Below is a small trained network, with its code and all its weights. Each question gives an input and a class and asks what happens when units are switched off, that is, made to give their printed mean instead of their output.

import numpy as np


def w(rows, s, z=0):
    codes = np.array(rows[::2]) - 128.0
    scale = np.full(codes.shape[1], s)
    scale[-1] = z or s
    return codes * scale


def f(y):
    return np.maximum(y, 0)


def log_softmax(a):
    a = a - a.max(-1, keepdims=True)
    return a - np.log(np.exp(a).sum(-1, keepdims=True))


def net(x, mask):
    res = np.array(x, float).reshape(1, 8) / 4 @ E
    y = f(res @ A[0][:, :-1].T + A[0][:, -1])
    res = res + np.where(mask, y, B[0][:, -1]) @ B[0][:, :-1]
    return log_softmax(res[-1] @ U[:, :-1].T + U[:, -1])


A, B = {}, {}
E = w([
[121,150,134,134,114,133,126],'x0',
[117,146,89,237,152,58,105],'x1',
[94,23,155,192,85,169,90],'x2',
[102,126,27,144,195,230,122],'x3',
[124,124,157,142,167,138,147],'x4',
[125,153,135,136,110,135,128],'x5',
[145,81,101,111,145,114,127],'x6',
[70,115,96,132,72,117,254],'x7',
],0.0099)
A[0] = w([
[101,25,155,181,64,172,96,222],'neuron 0',
[60,98,94,145,75,113,249,70],'neuron 1',
[199,139,166,139,157,151,16,132],'neuron 2',
[189,228,71,50,185,73,177,3],'neuron 3',
[129,167,27,149,184,234,142,88],'neuron 4',
[108,156,82,231,166,35,131,115],'neuron 5',
[132,121,175,10,109,207,157,66],'neuron 6',
[168,119,234,113,94,12,146,80],'neuron 7',
[155,137,122,156,109,142,177,94],'neuron 8',
],0.015,0.0027)
B[0] = w([
[111,216,135,232,168,197,150,247],'neuron 0',
[135,182,135,19,225,64,113,240],'neuron 1',
[141,165,125,19,214,62,165,229],'neuron 2',
[103,209,153,235,204,194,142,231],'neuron 3',
[24,63,103,95,41,125,100,249],'neuron 4',
[254,65,164,144,42,127,135,220],'neuron 5',
[247,71,143,176,45,85,119,214],'neuron 6',
[21,62,71,109,67,165,102,248],'neuron 7',
[161,89,104,96,176,150,108,154],'neuron 8',
],0.014,0.017)
U = w([
[2,93,78,101,60,156,110,101],'0',
[94,195,140,207,156,194,163,252],'1',
[127,165,125,27,178,71,146,113],'2',
[218,99,154,149,47,115,136,36],'3',
],0.0089,0.0026)

Each question gives the input, the list of numbers given to net, and the class t.
The units are the neurons (one row each of A and B). Each row of codes is followed by its name. A weight is (code - 128) times the scale printed after its matrix; where a second scale follows, it is the last column's (A, B and U).
mask holds one flag per neuron, in row order. A switched-off neuron (its flag False) gives its mean, the last column of its row in B, instead of its output. The means were averaged over made-up inputs and are rounded, as every weight is.
A unit's drop is (log p(t) with every unit on - log p(t) with that unit switched off) / (log p(t) with every unit on - log p(t) with every unit switched off).
The circuit of an input: a set's keep is (log p(t) with only the set's units on - log p(t) with every unit switched off) / (log p(t) with every unit on - log p(t) with every unit switched off). Starting from all 9 units, units are removed one at a time, each time the one whose removal leaves the highest keep (on an exact tie, the one counted first), for as long as the keep stays at least 0.8.
circuit, biggest first: the units of the circuit, biggest drop first
unit that matters most: the unit with the biggest drop
top k neurons: the k neurons with the biggest drops, biggest first
drop when u is switched off: that unit's drop, to one decimal
input [7,-2,2,3,-2,2,3,4], class 2: unit that matters most -> neuron 7
input [-8,2,-2,4,6,4,4,6], class 2: top 2 neurons -> (neuron 1; neuron 7)
input [5,3,-2,-4,-5,-2,6,5], class 2: top 4 neurons -> (neuron 1; neuron 4; neuron 6; neuron 0)
input [-5,4,2,-3,-1,-4,-3,-1], class 3: top 4 neurons -> (neuron 4; neuron 5; neuron 3; neuron 1)
input [0,-7,-5,-8,-2,-8,1,6], class 0: top 2 neurons -> (neuron 7; neuron 5)
input [5,-8,-5,-6,-6,2,-4,-6], class 3: top 2 neurons -> (neuron 6; neuron 4)
input [-1,0,6,-2,-3,7,-4,-5], class 1: top 2 neurons -> (neuron 0; neuron 1)
input [4,-8,-5,-3,-4,-3,-4,-6], class 3: top 3 neurons -> (neuron 6; neuron 1; neuron 0)
input [7,2,1,-5,-6,8,-7,6], class 2: top 2 neurons -> (neuron 1; neuron 4)
input [-8,1,5,-5,-3,-7,-7,8], class 2: top 3 neurons -> (neuron 1; neuron 4; neuron 3)
input [0,4,0,-6,6,-2,7,-6], class 0: top 2 neurons -> (neuron 7; neuron 1)
input [5,-3,-3,-7,5,7,-8,7], class 0: top 2 neurons -> (neuron 7; neuron 2)
input [8,-8,7,5,1,6,0,-3], class 3: top 3 neurons -> (neuron 6; neuron 3; neuron 7)
input [-3,0,2,-2,-5,-2,4,-3], class 2: top 4 neurons -> (neuron 3; neuron 4; neuron 2; neuron 7)
input [-1,2,5,-6,-2,-2,-7,-8], class 2: circuit, biggest first -> (neuron 2)
input [-2,6,-2,-6,-8,6,-4,-6], class 0: top 4 neurons -> (neuron 7; neuron 1; neuron 6; neuron 8)
input [-3,-6,4,-2,-1,6,4,-3], class 3: top 2 neurons -> (neuron 6; neuron 3)
input [7,-4,-5,-2,-4,-4,-3,3], class 1: drop when neuron 2 is switched off -> 0.1
input [-5,-7,7,3,6,5,3,-8], class 2: drop when neuron 4 is switched off -> 0.0
input [6,-1,8,-4,3,7,8,6], class 1: circuit, biggest first -> (neuron 0)
input [-6,-4,-5,-7,-5,-1,-3,-6], class 0: drop when neuron 7 is switched off -> 3.4
input [7,1,3,2,8,-2,7,7], class 2: drop when neuron 1 is switched off -> 1.0
